In the rows, zero is written as 128.
Each row is followed by its group and then its class within the group.
[135 135 134 206 139 116 147 187 122 142 143 137 102 138 124 134 128 112
 119 113 151 165]
kot mip
[135 137 112 205 131 120 156 150 144 129 111 124 114 133 119 129 133 119
 120 100 143 160]
kot demaf
[129 122  95 243 137 124  76  22 103 125 130 105 165 115 134  92 138 110
 162 132 100 134]
Lenap molu
[124 138 141 221 131 124 141 133 168 133 125 128 109 134 127 114 117 126
 127 113 161 169]
kot mip
[114 148 136 177 142 122 133 193 139 130 136 124 131 161 135 122 125 102
 121 107 150 167]
kot mip
[123 149 118 212 129 117 110  98 139 119 123 119 123 142 124 103 132 113
 119 111 145 171]
kot demaf
[130 136 124 216 134 115 134 132 152 141 128 101  98 142 126 130 138 115
 117 138 144 169]
kot mip
[112 111 123 223 139 119 111  48 141 129 128 119 125 135 159 127 130 118
 134 153 111 162]
Lenap rasu
[132 132 134 206 112 106 135 117 130 127 125 155 100 117 117 123 119 119
 125 124 143 153]
kot demaf
[117 129 130 179 139 115 153 169 174 137 123 137 108 149 131 130 125 115
 110 142 160 177]
kot mip
[109 115 114 177 125 116 134  28 150 124 120 121 139 131 146 126 128 115
 128 157 128 149]
Lenap rasu
[119 139 108 159 141 113  83  48 133 128 120 114 137 146 137 128 135 118
 132 141 115 141]
Lenap rasu
[112 120 102 187 127 115  96   4 139 123 122 128 179 134 143 123 139 112
 117 152 103 148]
Lenap rasu
[143 135 128 210 138 127 127 131 146 136 112 134 100 118 116 121 132 136
 116 133 151 155]
kot demaf
[120 133 131 188 132 117 130 116 166 136 135 125 126 136 127 117 125 132
 113 134 142 162]
kot mip
[115 104 115  83 137 134 125  56 166 124 143 151 127 132 167 141 127 136
 119 167 128 131]
Lenap rasu
[118 115 109 163 134 124 117  32 147 134 118 138 145 138 153 124 130 116
 133 179 105 148]
Lenap rasu

Each row is followed by its group and then its class within the group.
[ 67 142 153 138 121 138 105 114 142  96 124 123 121 123 139 136 145 117
 142  79 117 160]
E B
[169 124 113  96 136 132  97 120 133 159 178 111 131 118 142 117 175 140
 149 133 132 119]
V P
[153 113  84  96 144 126 103 121 110 166 162 149 144 106 164 125 187 129
 142 164 114 101]
V Q
[208 108  64  80 160 111 112 129  93 201 188 190 145  96 187 133 200 133
 147 188 102  69]
V Q
[ 95 118 116 121 139 122  99 107  99 136 145 150 121 105 172 141 194 114
 163 129 121 108]
E B
[ 94 130 152 131 120 124 140 118 126  92 121 150 125 124 144 130 154 126
 140 120 118 123]
E J
[150 117 132  96 125 121 118 133 138 114 150 121 128 176 139 116 165 136
 141 150 115 112]
V Q
[ 91 141 131 127 127 121  99 104 119 130 135 143 127 129 162 150 171 119
 151 104 118 127]
E B
[116 128 153 116 118 145 129 126 144 104 142  98 113 135 130 112 166 142
 159 127 142 125]
V Q
[179 113  88 100 141 122 102 116 114 175 165 144 140 115 169 125 172 134
 141 162 121 101]
V P
[172 122  76  83 135 119 108 119 114 169 174 165 152 103 174 133 193 132
 150 189 121  83]
V Q
[233 101  25  80 164 103  92 117  87 247 204 188 160  89 216 136 193 122
 157 187 105  61]
V P
[ 79 141 129 135 115 114 106 103 127 129 107 109 138 122 128 142 135 135
 131 101 131 147]
E B
[105 123 119 116 132 125 124 113 109 118 142 170 129 110 176 127 180 114
 156 143 110 102]
E J
[ 99 127 125 125 138 122 121 105 115 130 136 158 114 116 156 138 164 120
 179 126 123 118]
E J
[ 97 125 148 135 138 127 120 113 115 120 144 155 123 120 163 146 164 119
 146  89 105 125]
E B
[ 95 129 171 140 120 139 127 136 141 101 134 117 107 135 142 137 147 123
 143  90 131 139]
E J
[ 98 129 124 159 166 125 125 118 115 124 122 158 130 124 145 133 134 119
 148 110 104 135]
E J
[ 69 136 116 134 125 125 108 101 120 132 128 128 132 120 152 142 157 123
 153  88 127 143]
E B
[146 134 121 106 110 139 113 127 135 118 135  98 124 132 127 115 146 133
 125 146 138 123]
V Q
[110 140 174 130 108 151 133 135 169  83 118  64 118 152 100 110 120 141
 120  89 138 165]
V P
[ 99 120 133 130 132 128 117 119 118 124 140 153 119 117 160 144 155 118
 152 102 114 132]
E B
[ 69 144 175 154 118 133 131 117 135  75 111 113 107 128 125 136 146 124
 140  97 136 148]
E J
